Here is a tiny trained network, its code and every weight. The questions are about switching its units off for an input and a class, where a switched-off unit gives its printed mean instead of its output.

import numpy as np


def w(rows, s, z=0):
    codes = np.array(rows[::2]) - 128.0
    scale = np.full(codes.shape[1], s)
    scale[-1] = z or s
    return codes * scale


def norm(h):
    return h / np.sqrt((h * h).mean(-1, keepdims=True) + 1e-5)


def f(y):
    return y / 2 * (1 + np.tanh(0.7978845608 * (y + 0.044715 * y**3)))


def log_softmax(a):
    a = a - a.max(-1, keepdims=True)
    return a - np.log(np.exp(a).sum(-1, keepdims=True))


def net(x, mask):
    res = np.array(x, float).reshape(1, 3) / 4 @ E
    u = 0
    for l in range(4):
        y = f(norm(res) @ A[l][:, :-1].T + A[l][:, -1])
        res = res + np.where(mask[u : u + 3], y, B[l][:, -1]) @ B[l][:, :-1]
        u += 3
    return log_softmax(norm(res)[-1] @ U[:, :-1].T + U[:, -1])


A, B = {}, {}
E = w([
[119,82,206,254],'x0',
[128,241,95,154],'x1',
[129,180,242,111],'x2',
],0.0076)
A[0] = w([
[175,165,177,108,6],'L0N0',
[131,254,245,147,52],'L0N1',
[213,210,242,32,3],'L0N2',
],0.0063,0.0026)
B[0] = w([
[85,55,166,69,112],'L0N0',
[135,102,255,191,251],'L0N1',
[90,19,96,13,225],'L0N2',
],0.008,0.0028)
A[1] = w([
[141,153,180,153,218],'L1N0',
[115,141,247,188,254],'L1N1',
[158,83,117,137,76],'L1N2',
],0.012,0.0042)
B[1] = w([
[210,135,18,112,178],'L1N0',
[201,211,135,136,255],'L1N1',
[10,184,195,55,135],'L1N2',
],0.011,0.0094)
A[2] = w([
[230,200,144,168,222],'L2N0',
[205,79,106,60,2],'L2N1',
[2,118,94,153,79],'L2N2',
],0.0087,0.002)
B[2] = w([
[167,101,58,161,254],'L2N0',
[102,103,15,255,151],'L2N1',
[132,46,140,199,144],'L2N2',
],0.0066,0.0078)
A[3] = w([
[60,5,105,255,212],'L3N0',
[248,219,8,148,251],'L3N1',
[180,52,253,112,158],'L3N2',
],0.0068,0.0034)
B[3] = w([
[140,133,111,27,166],'L3N0',
[245,142,168,190,250],'L3N1',
[195,107,74,195,143],'L3N2',
],0.011,0.012)
U = w([
[5,169,213,134,3],'0',
[211,191,160,138,219],'1',
[60,72,146,7,196],'2',
],0.014,0.004)

Each question gives the input, the list of numbers given to net, and the class t.
The units are the neurons (one row each of A and B). Each row of codes is followed by its name. A weight is (code - 128) times the scale printed after its matrix; where a second scale follows, it is the last column's (A, B and U).
mask holds one flag per neuron, layer by layer. A switched-off neuron (its flag False) gives its mean, the last column of its row in B, instead of its output. The means were averaged over made-up inputs and are rounded, as every weight is.
A unit's drop is (log p(t) with every unit on - log p(t) with that unit switched off) / (log p(t) with every unit on - log p(t) with every unit switched off).
The circuit of an input: a set's keep is (log p(t) with only the set's units on - log p(t) with every unit switched off) / (log p(t) with every unit on - log p(t) with every unit switched off). Starting from all 12 units, units are removed one at a time, each time the one whose removal leaves the highest keep (on an exact tie, the one counted first), for as long as the keep stays at least 0.8.
units of the circuit, in order: the units of the circuit, biggest drop first
unit that matters most: the unit with the biggest drop
top k neurons: the k neurons with the biggest drops, biggest first
drop when u is switched off: that unit's drop, to one decimal
input [-8,0,4], class 2: units of the circuit, in order	L1N1, L0N2, L3N1
input [-8,-1,8], class 2: unit that matters most	L0N2
input [-4,-5,0], class 2: units of the circuit, in order	L1N1, L3N1
input [-3,-3,-5], class 2: top 3 neurons	L1N1, L1N0, L3N1
input [-2,-7,3], class 2: units of the circuit, in order	L1N1, L0N1, L3N1
input [-6,-7,-1], class 2: units of the circuit, in order	L1N1, L3N1
input [-5,2,4], class 2: units of the circuit, in order	L0N2, L1N1, L3N1
input [2,-8,-4], class 2: top 2 neurons	L1N1, L3N1
input [-1,-3,0], class 2: top 2 neurons	L0N1, L1N1
input [2,-8,-6], class 2: drop when L3N1 is switched off	0.1
input [2,-2,-7], class 2: drop when L1N1 is switched off	1.2
